Here is a tiny trained network, its code and every weight. The questions are about switching its units off for an input and a class, where a switched-off unit gives its printed mean instead of its output.

import numpy as np


def w(rows, s, z=0):
    codes = np.array(rows[::2]) - 128.0
    scale = np.full(codes.shape[1], s)
    scale[-1] = z or s
    return codes * scale


def norm(h):
    return h / np.sqrt((h * h).mean(-1, keepdims=True) + 1e-5)


def f(y):
    return y / 2 * (1 + np.tanh(0.7978845608 * (y + 0.044715 * y**3)))


def log_softmax(a):
    a = a - a.max(-1, keepdims=True)
    return a - np.log(np.exp(a).sum(-1, keepdims=True))


def net(x, mask):
    res = np.array(x, float).reshape(1, 7) / 4 @ E
    u = 0
    for l in range(2):
        y = f(norm(res) @ A[l][:, :-1].T + A[l][:, -1])
        res = res + np.where(mask[u : u + 3], y, B[l][:, -1]) @ B[l][:, :-1]
        u += 3
    return log_softmax(norm(res)[-1] @ U[:, :-1].T + U[:, -1])


A, B = {}, {}
E = w([
[246,86,221,147,115],'x0',
[80,28,184,141,114],'x1',
[64,109,190,112,254],'x2',
[106,213,207,63,157],'x3',
[42,85,189,101,58],'x4',
[154,62,110,73,67],'x5',
[154,126,111,56,250],'x6',
],0.006)
A[0] = w([
[74,92,254,134,111,4],'0.n0',
[146,158,93,134,147,27],'0.n1',
[86,52,128,111,175,41],'0.n2',
],0.0052,0.0031)
B[0] = w([
[67,151,203,78,2,196],'0.n0',
[149,75,159,15,200,1],'0.n1',
[150,180,135,122,113,101],'0.n2',
],0.0082,0.00067)
A[1] = w([
[243,224,25,2,140,252],'1.n0',
[123,238,84,44,245,195],'1.n1',
[63,143,160,118,154,151],'1.n2',
],0.0086,0.0032)
B[1] = w([
[115,127,70,149,50,254],'1.n0',
[135,121,74,151,114,235],'1.n1',
[113,178,205,149,4,157],'1.n2',
],0.012,0.007)
U = w([
[110,76,160,95,254,2],'0',
[49,149,226,90,131,4],'1',
[121,125,66,162,82,254],'2',
[162,172,138,119,248,2],'3',
],0.0082,0.0032)

Each question gives the input, the list of numbers given to net, and the class t.
The units are the neurons (one row each of A and B). Each row of codes is followed by its name. A weight is (code - 128) times the scale printed after its matrix; where a second scale follows, it is the last column's (A, B and U).
mask holds one flag per neuron, layer by layer. A switched-off neuron (its flag False) gives its mean, the last column of its row in B, instead of its output. The means were averaged over made-up inputs and are rounded, as every weight is.
A unit's drop is (log p(t) with every unit on - log p(t) with that unit switched off) / (log p(t) with every unit on - log p(t) with every unit switched off).
The circuit of an input: a set's keep is (log p(t) with only the set's units on - log p(t) with every unit switched off) / (log p(t) with every unit on - log p(t) with every unit switched off). Starting from all 6 units, units are removed one at a time, each time the one whose removal leaves the highest keep (on an exact tie, the one counted first), for as long as the keep stays at least 0.8.
units of the circuit, in order: the units of the circuit, biggest drop first
top k neurons: the k neurons with the biggest drops, biggest first
top k neurons in layer l: the k neurons of layer l with the biggest drops, biggest first
drop when u is switched off: that unit's drop, to one decimal
input [-2,2,4,-4,4,-1,-7], class 1: units of the circuit, in order => (1.n0, 1.n1)
input [-3,4,7,-5,5,1,5], class 1: units of the circuit, in order => (1.n2, 1.n0, 0.n2)
input [3,5,0,-3,-1,-3,4], class 3: units of the circuit, in order => (1.n0)
input [-5,6,-4,1,6,-7,6], class 1: units of the circuit, in order => (1.n0, 1.n2)
input [-1,-5,5,-1,8,5,-8], class 1: top 3 neurons => (1.n0, 1.n1, 0.n0)
input [-1,-7,5,3,0,-7,3], class 2: top 3 neurons => (1.n1, 1.n0, 1.n2)
input [7,-3,1,1,6,5,-2], class 1: top 2 neurons in layer 1 => (1.n0, 1.n1)
input [8,4,-7,-1,5,-2,5], class 0: top 3 neurons => (1.n0, 1.n2, 1.n1)
input [-6,2,-3,1,5,-6,2], class 1: top 2 neurons in layer 1 => (1.n0, 1.n2)
input [-3,-6,6,7,-7,-1,2], class 2: top 2 neurons => (1.n0, 1.n1)
input [5,-3,3,-3,-3,-4,-7], class 3: drop when 1.n1 is switched off => 0.2
